After every row comes one of two labels: whether the row has a hidden trait. Each part has its own trait and labels.
-1; -2; -12; 14; 2; 2; 6; 7; -1; -19; 1; 13; -5; 4; -4; -1; -5; 2; 8 | B
5; 4; -9; 10; -9; 6; -5; 21; 4; -19; 2; 49; -4; 1; -22; -17; 4; 5; -3 | B
15; 11; -21; 5; -18; 6; 2; 4; 2; 9; -2; 30; -12; 7; 8; -11; -4; -1; 17 | M
-5; 3; -6; 6; 1; 5; -3; -4; -2; -16; 3; 32; -6; -2; 5; 9; 6; 3; 12 | B
-7; -1; -9; -5; -2; 7; -18; -1; -1; -29; 2; 37; -4; -6; -20; -6; 4; 3; -10 | B
16; 10; 18; -19; 4; 16; -5; 7; 0; 23; 4; -51; 10; 7; -14; 36; 7; 1; 5 | B
10; 6; -11; -22; -6; 1; -4; -5; 4; 9; -2; 18; -8; 2; -16; -16; 7; 2; 6 | B
8; 4; -3; 26; -8; 6; -11; 22; 0; 2; 6; 40; 1; 4; 22; 11; 5; 3; 21 | B
-11; -9; 11; 18; 1; -9; 21; 11; 0; 10; -2; -8; 10; -2; 3; -18; -10; -1; -14 | M
-63; 1; -9; 11; -13; 7; -13; 29; 2; -20; 0; 22; 4; 0; -35; -16; -6; 3; -12 | M
-12; -8; -7; -2; 3; 0; 8; 8; -2; -45; 3; -15; 6; -8; -10; -5; -5; 2; -5 | M
-9; 7; 11; -19; -5; -3; -2; 7; 1; 3; 1; 14; 0; -7; -1; -3; 15; 3; 7 | B
